Below is a small trained network, with its code and all its weights. Each question gives an input and a class and asks what happens when units are switched off, that is, made to give their printed mean instead of their output.

import numpy as np


def w(rows, s, z=0):
    codes = np.array(rows[::2]) - 128.0
    scale = np.full(codes.shape[1], s)
    scale[-1] = z or s
    return codes * scale


def f(y):
    return np.maximum(y, 0)


def log_softmax(a):
    a = a - a.max(-1, keepdims=True)
    return a - np.log(np.exp(a).sum(-1, keepdims=True))


def net(x, mask):
    res = np.array(x, float).reshape(1, 4) / 4 @ E
    y = f(res @ A[0][:, :-1].T + A[0][:, -1])
    res = res + np.where(mask, y, B[0][:, -1]) @ B[0][:, :-1]
    return log_softmax(res[-1] @ U[:, :-1].T + U[:, -1])


A, B = {}, {}
E = w([
[50,160,2,73],'x0',
[69,210,236,65],'x1',
[226,212,89,112],'x2',
[126,126,125,130],'x3',
],0.0095)
A[0] = w([
[194,69,174,186,123],'neuron 1',
[158,173,211,230,66],'neuron 2',
[138,46,74,203,70],'neuron 3',
[104,142,71,147,121],'neuron 4',
[200,75,205,166,3],'neuron 5',
[158,96,60,208,119],'neuron 6',
[14,2,171,140,154],'neuron 7',
[236,137,170,155,108],'neuron 8',
[2,195,215,86,76],'neuron 9',
[177,73,198,125,87],'neuron 10',
[168,209,117,143,246],'neuron 11',
[159,39,86,117,53],'neuron 12',
[107,179,44,89,97],'neuron 13',
[77,132,78,57,29],'neuron 14',
[163,215,111,152,45],'neuron 15',
[81,152,7,105,50],'neuron 16',
[158,211,70,181,106],'neuron 17',
[170,112,195,127,17],'neuron 18',
[133,193,188,68,45],'neuron 19',
[96,128,93,49,53],'neuron 20',
[79,144,92,59,96],'neuron 21',
[100,166,75,97,42],'neuron 22',
[177,204,104,92,173],'neuron 23',
],0.0093,0.0054)
B[0] = w([
[101,102,87,127,214],'neuron 1',
[81,121,83,157,204],'neuron 2',
[192,201,99,142,194],'neuron 3',
[121,107,130,138,173],'neuron 4',
[73,135,95,167,194],'neuron 5',
[202,195,115,124,206],'neuron 6',
[133,81,59,1,238],'neuron 7',
[74,65,38,133,216],'neuron 8',
[207,211,48,162,254],'neuron 9',
[84,115,51,164,190],'neuron 10',
[125,76,139,60,241],'neuron 11',
[160,231,109,154,168],'neuron 12',
[126,61,127,178,210],'neuron 13',
[97,119,108,180,175],'neuron 14',
[109,136,92,66,170],'neuron 15',
[79,113,124,165,217],'neuron 16',
[93,103,94,59,194],'neuron 17',
[95,141,120,181,165],'neuron 18',
[175,175,29,154,194],'neuron 19',
[99,133,118,155,167],'neuron 20',
[90,98,115,198,188],'neuron 21',
[110,107,117,158,169],'neuron 22',
[128,88,96,98,224],'neuron 23',
],0.0084,0.009)
U = w([
[49,103,96,191,86],'0',
[195,212,78,127,69],'1',
[122,123,108,92,251],'2',
[106,89,94,8,100],'3',
[112,98,169,86,204],'4',
[120,104,217,138,97],'5',
[112,124,223,129,80],'6',
],0.011,0.013)

Each question gives the input, the list of numbers given to net, and the class t.
The units are the neurons (one row each of A and B). Each row of codes is followed by its name. A weight is (code - 128) times the scale printed after its matrix; where a second scale follows, it is the last column's (A, B and U).
mask holds one flag per neuron, in row order. A switched-off neuron (its flag False) gives its mean, the last column of its row in B, instead of its output. The means were averaged over made-up inputs and are rounded, as every weight is.
A unit's drop is (log p(t) with every unit on - log p(t) with that unit switched off) / (log p(t) with every unit on - log p(t) with every unit switched off).
The circuit of an input: a set's keep is (log p(t) with only the set's units on - log p(t) with every unit switched off) / (log p(t) with every unit on - log p(t) with every unit switched off). Starting from the 12 units with the biggest drops (on a tie, the unit counted first), units are removed one at a time, each time the one whose removal leaves the highest keep (on an exact tie, the one counted first), for as long as the keep stays at least 0.8.
units of the circuit, in order: the units of the circuit, biggest drop first
most important unit: the unit with the biggest drop
k most important neurons: the k neurons with the biggest drops, biggest first
drop when u is switched off: that unit's drop, to one decimal
input [-5,7,8,7], class 3: 3 most important neurons -> (neuron 11; neuron 8; neuron 23)
input [1,-5,2,5], class 1: most important unit -> neuron 6
input [-7,7,-2,3], class 0: units of the circuit, in order -> (neuron 2; neuron 10)
input [-1,2,-3,0], class 4: 2 most important neurons -> (neuron 19; neuron 8)
input [-8,-7,5,-2], class 0: 4 most important neurons -> (neuron 8; neuron 5; neuron 9; neuron 1)
input [7,4,6,-2], class 0: units of the circuit, in order -> (neuron 21; neuron 13)
input [2,-6,3,-2], class 1: 3 most important neurons -> (neuron 6; neuron 3; neuron 12)
input [6,-8,-8,-4], class 1: 3 most important neurons -> (neuron 3; neuron 12; neuron 6)
input [4,-7,8,-4], class 3: 2 most important neurons -> (neuron 17; neuron 9)
input [8,-6,5,8], class 0: 2 most important neurons -> (neuron 16; neuron 13)
input [-2,2,1,0], class 4: 2 most important neurons -> (neuron 9; neuron 7)
input [2,7,4,0], class 1: 2 most important neurons -> (neuron 9; neuron 19)
input [-1,1,3,-1], class 4: 2 most important neurons -> (neuron 7; neuron 9)
input [6,-6,8,-5], class 3: units of the circuit, in order -> (neuron 17)
input [8,8,-7,-1], class 0: 2 most important neurons -> (neuron 21; neuron 14)
input [8,6,0,-8], class 0: drop when neuron 21 is switched off -> 0.1
input [-7,-4,2,5], class 0: drop when neuron 8 is switched off -> 0.1
input [-6,1,-7,-6], class 3: drop when neuron 11 is switched off -> -0.2
